Below are the code and all the weights of a small trained network. Each question names an input and a target symbol and asks about switching units off, where a switched-off unit gives its printed mean instead of its output.

import numpy as np


def w(rows, s, z=0):
    codes = np.array(rows[::2]) - 128.0
    scale = np.full(codes.shape[1], s)
    scale[-1] = z or s
    return codes * scale


def norm(h):
    return h / np.sqrt((h * h).mean(-1, keepdims=True) + 1e-5)


def f(y):
    return np.maximum(y, 0)


def softmax(a):
    e = np.exp(a - a.max(-1, keepdims=True))
    return e / e.sum(-1, keepdims=True)


def log_softmax(a):
    a = a - a.max(-1, keepdims=True)
    return a - np.log(np.exp(a).sum(-1, keepdims=True))


def net(x, mask):
    ids = ['Ψαδεζηλμτ'.index(c) for c in x.split()]
    T = len(ids)
    res = E[ids] + P[:T]
    u = 0
    for l in range(2):
        q, k, v = (norm(res) @ M[l].T for M in (Q, K, V))
        z = softmax(np.where(np.tri(T) > 0, q @ k.T / 2**0.5, -1e9)) @ v
        res = res + np.where(mask[u], z, O[l][:, -1]) @ O[l][:, :-1]
        u += 1
        y = f(norm(res) @ A[l][:, :-1].T + A[l][:, -1])
        res = res + np.where(mask[u : u + 4], y, B[l][:, -1]) @ B[l][:, :-1]
        u += 4
    return log_softmax(norm(res)[-1] @ U[:, :-1].T + U[:, -1])


Q, K, V, O, A, B = {}, {}, {}, {}, {}, {}
E = w([
[112,57,48,71,72,81,87,51,46,96,176,160],'Ψ',
[98,52,154,158,154,156,143,98,154,178,137,127],'α',
[126,105,207,129,137,80,167,140,96,109,107,168],'δ',
[129,113,175,99,225,106,168,178,122,180,85,145],'ε',
[155,112,129,53,95,92,158,88,144,159,80,130],'ζ',
[59,89,195,109,150,143,175,63,108,112,80,65],'η',
[155,193,138,196,166,125,221,134,123,178,123,151],'λ',
[79,168,119,238,209,141,92,73,62,115,1,197],'μ',
[43,129,252,219,51,173,103,103,128,65,97,201],'τ',
],0.012)
P = w([
[139,80,154,174,88,94,151,157,80,172,135,110],'0',
[121,32,175,157,100,92,181,192,117,169,52,99],'1',
[82,152,95,136,124,125,108,183,86,75,247,152],'2',
[152,128,155,124,131,78,118,71,88,186,173,141],'3',
[159,96,159,121,97,93,200,132,141,151,56,135],'4',
[118,193,92,79,145,159,134,133,146,10,210,182],'5',
[176,179,162,44,135,118,130,35,140,157,141,164],'6',
[129,144,100,114,119,128,173,139,148,160,73,110],'7',
],0.012)
Q[0] = w([
[105,2,130,76,116,79,238,79,94,201,93,205],'0.h1',
[126,114,85,150,111,141,133,199,144,76,94,69],'0.h1',
],0.0096)
K[0] = w([
[148,254,141,101,135,179,131,84,146,106,105,102],'0.h1',
[132,106,156,187,57,79,196,133,20,226,33,52],'0.h1',
],0.0092)
V[0] = w([
[136,92,186,93,47,79,94,84,133,56,133,89],'0.h1',
[176,3,121,108,141,187,78,155,174,172,161,235],'0.h1',
],0.0047)
O[0] = w([
[98,66,139,123,182,3,97,62,179,121,129,150,254],'0.h1',
[141,2,113,136,185,226,138,129,166,197,205,219,34],'0.h1',
],0.0096,0.00088)
A[0] = w([
[197,171,166,160,117,137,152,140,151,128,106,1,29],'0.n1',
[153,101,137,17,100,98,130,164,124,77,236,85,254],'0.n2',
[154,108,185,71,122,145,123,147,84,161,95,155,128],'0.n3',
[143,72,123,175,107,76,183,160,117,146,109,80,100],'0.n4',
],0.0067,0.0031)
B[0] = w([
[228,126,60,184,45,99,154,115,169,51,61,100,174],'0.n1',
[190,150,134,254,193,180,183,139,218,104,64,58,252],'0.n2',
[93,132,43,216,170,176,162,3,103,161,147,136,215],'0.n3',
[122,228,57,142,106,76,174,79,81,147,165,117,233],'0.n4',
],0.007,0.0047)
Q[1] = w([
[139,126,108,150,120,94,250,59,148,138,113,127],'1.h1',
[152,155,141,150,161,136,122,79,124,130,166,116],'1.h1',
],0.015)
K[1] = w([
[108,247,166,29,159,205,122,48,192,75,122,227],'1.h1',
[159,158,16,100,255,164,165,152,196,11,241,72],'1.h1',
],0.0073)
V[1] = w([
[50,98,91,122,128,185,3,39,23,21,55,162],'1.h1',
[176,120,13,101,254,115,130,129,91,170,93,39],'1.h1',
],0.0054)
O[1] = w([
[135,85,159,176,182,121,98,143,88,105,142,117,3],'1.h1',
[163,173,129,50,153,212,9,114,53,132,156,121,90],'1.h1',
],0.014,0.0016)
A[1] = w([
[180,152,153,126,106,67,91,113,90,150,45,83,76],'1.n1',
[180,169,109,107,136,136,155,219,116,77,226,153,89],'1.n2',
[131,158,121,2,96,153,87,96,122,174,139,141,3],'1.n3',
[137,154,203,191,129,200,123,116,104,94,32,142,53],'1.n4',
],0.0091,0.0035)
B[1] = w([
[81,132,229,77,101,199,64,217,209,156,246,75,255],'1.n1',
[119,67,172,116,95,9,94,34,197,113,112,197,179],'1.n2',
[124,42,71,136,145,48,153,255,77,84,125,160,231],'1.n3',
[169,83,40,155,204,64,163,161,174,139,196,46,252],'1.n4',
],0.0086,0.005)
U = w([
[220,85,161,109,131,98,61,40,92,150,116,118,157],'Ψ',
[133,89,88,146,128,234,158,82,166,200,152,142,67],'α',
[73,194,89,74,110,68,143,2,139,181,154,129,42],'δ',
[116,181,73,148,156,222,184,149,16,85,79,177,255],'ε',
[125,93,82,26,139,46,125,181,142,125,135,145,46],'ζ',
[46,160,205,72,104,166,95,164,162,64,151,115,235],'η',
[149,220,72,138,64,208,149,152,152,96,102,101,202],'λ',
[189,92,124,174,178,191,144,204,138,128,163,51,48],'μ',
[159,73,125,177,105,75,182,159,162,113,47,135,88],'τ',
],0.0093,0.0045)

Each question gives the input, a string of symbols that net reads in full, and the target symbol t.
The units are the heads (2 rows each of Q, K, V and O) and the neurons (one row each of A and B). Each row of codes is followed by its name. A weight is (code - 128) times the scale printed after its matrix; where a second scale follows, it is the last column's (O, A, B and U).
mask holds one flag per unit, layer by layer, with each layer's heads first. A switched-off unit (its flag False) gives its mean, the last column of its rows in O or B, instead of its output. The means were averaged over made-up inputs and are rounded, as every weight is.
A unit's drop is (log p(t) with every unit on - log p(t) with that unit switched off) / (log p(t) with every unit on - log p(t) with every unit switched off).
The circuit of an input: a set's keep is (log p(t) with only the set's units on - log p(t) with every unit switched off) / (log p(t) with every unit on - log p(t) with every unit switched off). Starting from all 10 units, units are removed one at a time, each time the one whose removal leaves the highest keep (on an exact tie, the one counted first), for as long as the keep stays at least 0.8.
units of the circuit, in order: the units of the circuit, biggest drop first
unit that matters most: the unit with the biggest drop
k most important neurons: the k neurons with the biggest drops, biggest first
k most important neurons of layer l: the k neurons of layer l with the biggest drops, biggest first
input μ ε Ψ λ Ψ ζ α, target ζ: unit that matters most	0.n2
input ζ δ ε μ δ Ψ, target Ψ: units of the circuit, in order	[1.n2; 1.h1]
input τ τ Ψ Ψ δ, target δ: 2 most important neurons	[0.n2; 0.n4]
input δ τ τ ε ζ ζ λ, target ζ: units of the circuit, in order	[0.n2; 1.h1; 1.n3]
input Ψ η ζ, target λ: units of the circuit, in order	[0.n2; 1.h1]
input μ τ ε τ, target ε: 2 most important neurons of layer 1	[1.n3; 1.n1]
input τ τ ζ τ μ η, target μ: 4 most important neurons	[0.n2; 1.n4; 0.n4; 1.n2]
input δ δ λ, target δ: units of the circuit, in order	[1.n2; 1.h1]
input λ τ δ τ, target δ: units of the circuit, in order	[0.n2; 1.h1]
input τ δ ζ η ζ, target η: units of the circuit, in order	[1.n1; 1.h1]
input Ψ μ δ ε μ η Ψ μ, target μ: units of the circuit, in order	[1.n4; 1.h1]
input α ζ α α η ε ζ, target ε: units of the circuit, in order	[0.h1; 1.h1; 1.n3; 0.n3]
input τ ζ δ δ ε, target ε: 2 most important neurons	[0.n3; 0.n2]
input α ε λ η ζ η δ δ, target η: most important neuron of layer 0	[0.n2]
input ε ζ ε μ ζ, target μ: units of the circuit, in order	[1.h1; 1.n4]
input ε τ η ε, target η: 2 most important neurons	[1.n1; 0.n2]
input η δ Ψ λ η η, target μ: 2 most important neurons	[1.n4; 0.n2]
input Ψ ζ μ α, target μ: units of the circuit, in order	[1.h1; 0.h1]
input δ μ ε ζ μ ζ ζ ζ, target ζ: units of the circuit, in order	[0.n2; 1.n3; 1.h1]
input ε α α μ, target α: 2 most important neurons of layer 1	[1.n3; 1.n4]
input Ψ α λ τ, target λ: units of the circuit, in order	[0.h1]
input μ ζ α ζ, target α: 2 most important neurons of layer 0	[0.n3; 0.n4]
input τ Ψ η α, target η: units of the circuit, in order	[0.h1; 1.n1]
input ε Ψ δ Ψ Ψ, target δ: 4 most important neurons	[0.n2; 1.n3; 1.n4; 0.n1]
input ζ δ μ ε λ δ Ψ η, target η: units of the circuit, in order	[1.n1; 0.h1]
input τ ε α τ η ε ε, target ε: 2 most important neurons	[0.n3; 1.n3]
input η τ ε Ψ, target ε: unit that matters most	0.h1
input α μ η α ζ λ ε Ψ, target λ: 2 most important neurons of layer 0	[0.n2; 0.n1]
